Below are the code and all the weights of a small trained network. Each question names an input and a target symbol and asks about switching units off, where a switched-off unit gives its printed mean instead of its output.

import numpy as np


def w(rows, s, z=0):
    codes = np.array(rows[::2]) - 128.0
    scale = np.full(codes.shape[1], s)
    scale[-1] = z or s
    return codes * scale


def f(y):
    return y / 2 * (1 + np.tanh(0.7978845608 * (y + 0.044715 * y**3)))


def softmax(a):
    e = np.exp(a - a.max(-1, keepdims=True))
    return e / e.sum(-1, keepdims=True)


def log_softmax(a):
    a = a - a.max(-1, keepdims=True)
    return a - np.log(np.exp(a).sum(-1, keepdims=True))


def net(x, mask):
    ids = ['βγεζηλξπφψ'.index(c) for c in x.split()]
    T = len(ids)
    res = E[ids] + P[:T]
    r = res
    for j in range(3):
        rows = slice(2 * j, 2 * j + 2)
        q, k, v = (r @ M[0][rows].T for M in (Q, K, V))
        z = softmax(np.where(np.tri(T) > 0, q @ k.T / 2**0.5, -1e9)) @ v
        o = O[0][rows]
        res = res + np.where(mask[j], z, o[:, -1]) @ o[:, :-1]
    y = f(res @ A[0][:, :-1].T + A[0][:, -1])
    res = res + np.where(mask[3:11], y, B[0][:, -1]) @ B[0][:, :-1]
    return log_softmax(res[-1] @ U[:, :-1].T + U[:, -1])


Q, K, V, O, A, B = {}, {}, {}, {}, {}, {}
E = w([
[107,117,107,99,137,212],'β',
[122,116,45,111,110,137],'γ',
[152,109,77,89,164,109],'ε',
[127,132,156,146,209,81],'ζ',
[102,192,147,168,108,110],'η',
[162,166,172,89,112,205],'λ',
[1,122,141,116,127,133],'ξ',
[155,93,193,61,177,190],'π',
[74,80,69,194,140,254],'φ',
[104,55,143,182,112,96],'ψ',
],0.02)
P = w([
[111,103,130,119,109,84],'0',
[128,171,112,159,101,164],'1',
[106,13,146,103,99,86],'2',
[141,167,134,186,119,176],'3',
[96,20,179,135,132,85],'4',
[160,159,150,231,138,186],'5',
[64,7,166,152,168,83],'6',
[152,143,112,220,155,181],'7',
],0.012)
Q[0] = w([
[39,48,158,97,141,69],'head 1',
[140,148,152,127,123,129],'head 1',
[164,200,113,125,137,92],'head 2',
[106,9,181,121,88,73],'head 2',
[112,47,207,125,37,90],'head 3',
[154,119,88,152,83,81],'head 3',
],0.013)
K[0] = w([
[49,94,188,239,133,143],'head 1',
[59,195,116,45,104,186],'head 1',
[132,161,85,70,95,121],'head 2',
[119,80,254,210,98,194],'head 2',
[125,40,234,206,48,94],'head 3',
[127,95,104,152,82,88],'head 3',
],0.0099)
V[0] = w([
[68,144,221,177,145,78],'head 1',
[46,164,91,39,99,141],'head 1',
[83,105,63,227,130,84],'head 2',
[152,179,113,123,43,85],'head 2',
[161,93,154,254,45,144],'head 3',
[118,186,111,121,173,156],'head 3',
],0.0092)
O[0] = w([
[118,101,141,216,156,81,142],'head 1',
[79,92,46,156,121,107,141],'head 1',
[153,127,113,166,81,118,245],'head 2',
[188,135,109,152,216,183,2],'head 2',
[200,121,168,171,150,212,178],'head 3',
[136,252,197,107,78,193,96],'head 3',
],0.012,0.0051)
A[0] = w([
[112,254,122,147,108,181,2],'neuron 1',
[240,240,175,42,135,68,170],'neuron 2',
[91,72,199,99,126,244,113],'neuron 3',
[94,64,206,115,120,87,43],'neuron 4',
[90,132,147,101,167,154,183],'neuron 5',
[164,193,100,116,51,203,147],'neuron 6',
[123,190,97,144,106,219,21],'neuron 7',
[176,193,190,63,73,186,102],'neuron 8',
],0.0094,0.0074)
B[0] = w([
[148,127,127,145,125,8,180],'neuron 1',
[137,184,50,111,163,151,175],'neuron 2',
[152,109,96,152,127,85,242],'neuron 3',
[182,130,112,129,85,149,232],'neuron 4',
[81,85,167,151,172,115,166],'neuron 5',
[87,129,146,125,85,127,254],'neuron 6',
[128,71,116,138,120,86,199],'neuron 7',
[133,88,131,77,171,169,204],'neuron 8',
],0.015,0.0087)
U = w([
[129,113,67,208,167,73,2],'β',
[107,62,202,122,156,98,66],'γ',
[217,110,94,192,159,175,136],'ε',
[148,169,121,200,223,117,251],'ζ',
[121,79,163,142,212,189,206],'η',
[190,170,5,166,129,198,127],'λ',
[41,129,199,183,147,196,175],'ξ',
[180,147,151,111,2,191,147],'π',
[192,122,55,121,175,73,61],'φ',
[200,194,131,158,120,29,127],'ψ',
],0.0092,0.0079)

Each question gives the input, a string of symbols that net reads in full, and the target symbol t.
The units are the heads (2 rows each of Q, K, V and O) and the neurons (one row each of A and B). Each row of codes is followed by its name. A weight is (code - 128) times the scale printed after its matrix; where a second scale follows, it is the last column's (O, A, B and U).
mask holds one flag per unit, heads first, then neurons. A switched-off unit (its flag False) gives its mean, the last column of its rows in O or B, instead of its output. The means were averaged over made-up inputs and are rounded, as every weight is.
A unit's drop is (log p(t) with every unit on - log p(t) with that unit switched off) / (log p(t) with every unit on - log p(t) with every unit switched off).
The circuit of an input: a set's keep is (log p(t) with only the set's units on - log p(t) with every unit switched off) / (log p(t) with every unit on - log p(t) with every unit switched off). Starting from all 11 units, units are removed one at a time, each time the one whose removal leaves the highest keep (on an exact tie, the one counted first), for as long as the keep stays at least 0.8.
units of the circuit, in order: the units of the circuit, biggest drop first
k most important neurons: the k neurons with the biggest drops, biggest first
heads that matter: for each layer, one digit per head in row order, 1 if its drop is at least 0.15 and else 0, layers parted by /
input γ β ζ, target ψ: heads that matter : 101
input φ φ φ ε ξ, target π: 2 most important neurons : (neuron 4; neuron 3)
input β λ ε, target η: units of the circuit, in order : (head 2; neuron 1)
input π ψ γ ψ φ, target ε: units of the circuit, in order : (head 3; neuron 3; head 1)
input γ ξ β β β φ π, target π: units of the circuit, in order : (head 2; neuron 4)
input ψ ψ γ, target ε: units of the circuit, in order : (head 3; head 2)
input φ π ψ ψ β η β ε, target λ: heads that matter : 101
input π γ ξ π φ λ ψ φ, target β: heads that matter : 001
input η λ λ φ π, target π: units of the circuit, in order : (neuron 4; head 2)
input ζ ξ ψ ψ ξ, target ε: most important neuron : (neuron 4)
input ψ ξ π, target ε: units of the circuit, in order : (neuron 4; head 3; neuron 6)
input ψ γ φ, target ε: units of the circuit, in order : (head 3; neuron 6)
input ε ε ψ ψ β, target ε: heads that matter : 001
input ε π ξ ε ξ, target β: heads that matter : 101
input φ φ φ, target π: units of the circuit, in order : (head 2; head 1)
input β φ ε π, target η: heads that matter : 000
input λ π π η β φ ζ, target π: heads that matter : 010
input η ψ φ λ, target φ: 2 most important neurons : (neuron 1; neuron 8)
input φ γ φ λ η, target π: heads that matter : 010
input γ γ γ, target λ: units of the circuit, in order : (head 1; head 2)
input ξ γ ε γ γ φ ζ ψ, target ε: units of the circuit, in order : (head 3)
input η η ψ, target ε: units of the circuit, in order : (head 3; neuron 4)
input ξ ε η, target β: units of the circuit, in order : (head 1)
input π ζ ε, target γ: 2 most important neurons : (neuron 2; neuron 3)
input ε λ β λ η, target ζ: units of the circuit, in order : (head 2; neuron 6)
input η ε ε φ, target β: heads that matter : 000
input λ γ γ, target η: heads that matter : 010
